Below is a small trained network, with its code and all its weights. Each question gives an input and a target symbol and asks what happens when units are switched off, that is, made to give their printed mean instead of their output.

import numpy as np


def w(rows, s, z=0):
    codes = np.array(rows[::2]) - 128.0
    scale = np.full(codes.shape[1], s)
    scale[-1] = z or s
    return codes * scale


def softmax(a):
    e = np.exp(a - a.max(-1, keepdims=True))
    return e / e.sum(-1, keepdims=True)


def log_softmax(a):
    a = a - a.max(-1, keepdims=True)
    return a - np.log(np.exp(a).sum(-1, keepdims=True))


def net(x, mask):
    ids = ['Φβεηθμξτ'.index(c) for c in x.split()]
    T = len(ids)
    res = E[ids] + P[:T]
    u = 0
    for l in range(2):
        r = res
        for j in range(3):
            rows = slice(4 * j, 4 * j + 4)
            q, k, v = (r @ M[l][rows].T for M in (Q, K, V))
            z = softmax(np.where(np.tri(T) > 0, q @ k.T / 4**0.5, -1e9)) @ v
            o = O[l][rows]
            res = res + np.where(mask[u + j], z, o[:, -1]) @ o[:, :-1]
        u += 3
    return log_softmax(res[-1] @ U[:, :-1].T + U[:, -1])


Q, K, V, O = {}, {}, {}, {}
E = w([
[128,103,119,80,232,113],'Φ',
[199,102,72,84,8,118],'β',
[97,116,45,150,99,101],'ε',
[114,119,218,144,139,232],'η',
[121,155,68,82,199,210],'θ',
[122,86,138,208,60,199],'μ',
[41,179,204,84,161,173],'ξ',
[137,196,169,133,31,29],'τ',
],0.014)
P = w([
[59,90,100,91,138,105],'0',
[175,157,126,182,172,169],'1',
[81,217,114,95,72,152],'2',
[214,97,166,72,98,157],'3',
[227,179,126,233,183,191],'4',
[71,248,94,89,64,140],'5',
],0.016)
Q[0] = w([
[113,130,212,139,72,191],'0.h0',
[157,95,141,147,156,125],'0.h0',
[143,152,143,92,1,76],'0.h0',
[178,117,173,61,66,166],'0.h0',
[152,61,139,74,88,132],'0.h1',
[137,112,150,26,130,171],'0.h1',
[131,74,173,198,127,131],'0.h1',
[131,135,137,192,175,47],'0.h1',
[101,22,92,94,133,124],'0.h2',
[54,95,148,120,107,177],'0.h2',
[155,150,73,142,162,108],'0.h2',
[139,43,176,152,135,173],'0.h2',
],0.009)
K[0] = w([
[83,62,198,130,153,156],'0.h0',
[206,92,103,74,183,99],'0.h0',
[97,66,135,8,95,97],'0.h0',
[80,89,171,35,10,79],'0.h0',
[163,126,150,72,116,82],'0.h1',
[102,99,154,2,78,145],'0.h1',
[156,242,222,164,124,87],'0.h1',
[131,121,192,234,73,93],'0.h1',
[109,107,167,147,97,214],'0.h2',
[139,4,139,40,105,153],'0.h2',
[171,177,13,155,158,132],'0.h2',
[125,60,163,127,132,166],'0.h2',
],0.008)
V[0] = w([
[61,175,150,59,61,164],'0.h0',
[210,151,174,168,110,82],'0.h0',
[254,183,129,117,119,194],'0.h0',
[140,14,157,39,101,133],'0.h0',
[105,72,50,157,169,108],'0.h1',
[81,253,171,32,191,21],'0.h1',
[104,102,172,90,91,188],'0.h1',
[33,48,42,36,112,113],'0.h1',
[196,197,72,249,107,139],'0.h2',
[151,92,190,186,110,209],'0.h2',
[169,66,80,119,63,59],'0.h2',
[139,160,125,142,105,248],'0.h2',
],0.0073)
O[0] = w([
[210,127,102,105,150,17,238],'0.h0',
[85,160,144,154,93,99,17],'0.h0',
[102,179,182,134,43,138,201],'0.h0',
[89,106,107,18,183,116,82],'0.h0',
[156,51,129,201,78,113,160],'0.h1',
[116,171,93,114,206,2,116],'0.h1',
[49,210,135,153,91,177,182],'0.h1',
[88,160,78,222,87,106,253],'0.h1',
[190,103,69,168,184,169,120],'0.h2',
[158,47,201,217,57,101,78],'0.h2',
[96,102,33,109,112,126,36],'0.h2',
[171,165,180,200,63,147,241],'0.h2',
],0.0065,0.0035)
Q[1] = w([
[168,82,105,154,137,130],'1.h0',
[34,190,22,129,75,138],'1.h0',
[117,84,103,56,94,109],'1.h0',
[112,161,116,160,239,160],'1.h0',
[133,117,230,102,173,61],'1.h1',
[71,220,87,236,102,77],'1.h1',
[134,207,142,44,99,74],'1.h1',
[77,160,116,88,44,169],'1.h1',
[118,76,126,128,202,140],'1.h2',
[187,47,160,112,178,126],'1.h2',
[111,111,76,105,37,166],'1.h2',
[198,194,92,2,123,181],'1.h2',
],0.0079)
K[1] = w([
[242,120,61,124,143,178],'1.h0',
[22,48,103,151,118,137],'1.h0',
[178,103,98,66,146,95],'1.h0',
[67,180,91,149,167,169],'1.h0',
[223,46,138,23,106,175],'1.h1',
[72,52,92,255,145,122],'1.h1',
[87,156,163,101,111,9],'1.h1',
[57,192,160,190,53,96],'1.h1',
[91,225,143,133,158,156],'1.h2',
[188,225,180,114,141,143],'1.h2',
[32,149,100,130,86,113],'1.h2',
[147,129,158,85,67,64],'1.h2',
],0.0079)
V[1] = w([
[56,149,163,88,112,174],'1.h0',
[127,212,71,115,76,83],'1.h0',
[109,217,254,107,190,90],'1.h0',
[237,215,79,150,101,193],'1.h0',
[112,175,136,66,169,141],'1.h1',
[110,183,213,164,123,144],'1.h1',
[186,169,150,192,47,154],'1.h1',
[212,69,105,146,144,89],'1.h1',
[118,75,109,171,135,99],'1.h2',
[27,151,115,30,173,113],'1.h2',
[104,255,78,235,148,186],'1.h2',
[115,103,170,77,102,72],'1.h2',
],0.0095)
O[1] = w([
[153,198,74,68,134,230,139],'1.h0',
[73,73,30,246,137,205,141],'1.h0',
[107,253,114,123,89,184,101],'1.h0',
[33,78,40,105,118,110,168],'1.h0',
[152,113,59,114,172,131,146],'1.h1',
[206,191,86,165,151,23,147],'1.h1',
[136,185,128,120,117,93,156],'1.h1',
[53,105,199,132,132,62,83],'1.h1',
[102,117,114,127,129,14,146],'1.h2',
[180,196,142,129,80,117,255],'1.h2',
[91,247,166,205,246,172,113],'1.h2',
[117,113,120,141,28,70,139],'1.h2',
],0.0066,0.011)
U = w([
[99,143,144,27,187,63,253],'Φ',
[2,143,147,136,51,218,113],'β',
[188,91,77,188,176,115,66],'ε',
[168,136,226,156,86,132,72],'η',
[180,114,114,150,213,239,139],'θ',
[131,105,222,234,116,144,148],'μ',
[110,186,114,56,143,127,58],'ξ',
[10,199,70,155,105,59,141],'τ',
],0.0066,0.0051)

Each question gives the input, a string of symbols that net reads in full, and the target symbol t.
The units are the heads (4 rows each of Q, K, V and O). Each row of codes is followed by its name. A weight is (code - 128) times the scale printed after its matrix; where a second scale follows, it is the last column's (O and U).
mask holds one flag per head, layer by layer. A switched-off head (its flag False) gives its mean, the last column of its rows in O, instead of its output. The means were averaged over made-up inputs and are rounded, as every weight is.
A unit's drop is (log p(t) with every unit on - log p(t) with that unit switched off) / (log p(t) with every unit on - log p(t) with every unit switched off).
The circuit of an input: a set's keep is (log p(t) with only the set's units on - log p(t) with every unit switched off) / (log p(t) with every unit on - log p(t) with every unit switched off). Starting from all 6 units, units are removed one at a time, each time the one whose removal leaves the highest keep (on an exact tie, the one counted first), for as long as the keep stays at least 0.8.
circuit, biggest first: the units of the circuit, biggest drop first
most important unit: the unit with the biggest drop
heads that matter: for each layer, one digit per head in row order, 1 if its drop is at least 0.15 and else 0, layers parted by /
input Φ η ξ, target η: heads that matter => 111 / 101
input θ μ Φ Φ θ, target τ: heads that matter => 101 / 110
input ε θ Φ Φ θ Φ, target μ: circuit, biggest first => (1.h0 0.h1 1.h1)
input η θ Φ μ τ Φ, target ξ: circuit, biggest first => (1.h0 0.h2)
input τ ξ Φ θ τ Φ, target β: most important unit => 1.h1
input θ η μ θ η, target ξ: heads that matter => 110 / 110
input τ ξ τ μ β ε, target β: circuit, biggest first => (1.h1 0.h1 0.h2)
input Φ μ μ ε μ η, target η: heads that matter => 111 / 101
input μ Φ θ β β θ, target Φ: circuit, biggest first => (1.h0 0.h1 0.h0)
input Φ τ θ β, target β: heads that matter => 100 / 101
input τ Φ τ, target β: circuit, biggest first => (1.h1 0.h2 1.h0)
input μ μ β ξ, target ξ: circuit, biggest first => (0.h1 1.h0 1.h1)
input η Φ θ ξ μ τ, target ξ: circuit, biggest first => (1.h0 0.h2)
input Φ τ θ, target η: circuit, biggest first => (1.h0 0.h0 1.h2)
input Φ μ η μ θ τ, target η: circuit, biggest first => (1.h0 0.h1 1.h2 0.h2)
input ξ μ θ β θ ξ, target θ: heads that matter => 011 / 110
input Φ ε ξ, target η: circuit, biggest first => (1.h0 0.h0 1.h2 0.h2)
input θ ξ θ θ τ η, target τ: most important unit => 0.h0
input τ ξ τ β μ, target η: circuit, biggest first => (0.h1 1.h1 0.h0)
input θ θ ε τ, target τ: circuit, biggest first => (1.h0 1.h1)
input ε Φ μ τ ξ ξ, target μ: most important unit => 1.h0
input Φ ε τ, target η: heads that matter => 101 / 101
input τ ε β θ μ, target η: heads that matter => 110 / 010
input Φ Φ θ ε τ θ, target η: heads that matter => 101 / 101
input ξ θ η, target θ: heads that matter => 010 / 110
input Φ β μ μ θ, target τ: heads that matter => 100 / 110
input β θ Φ τ, target τ: circuit, biggest first => (1.h0)
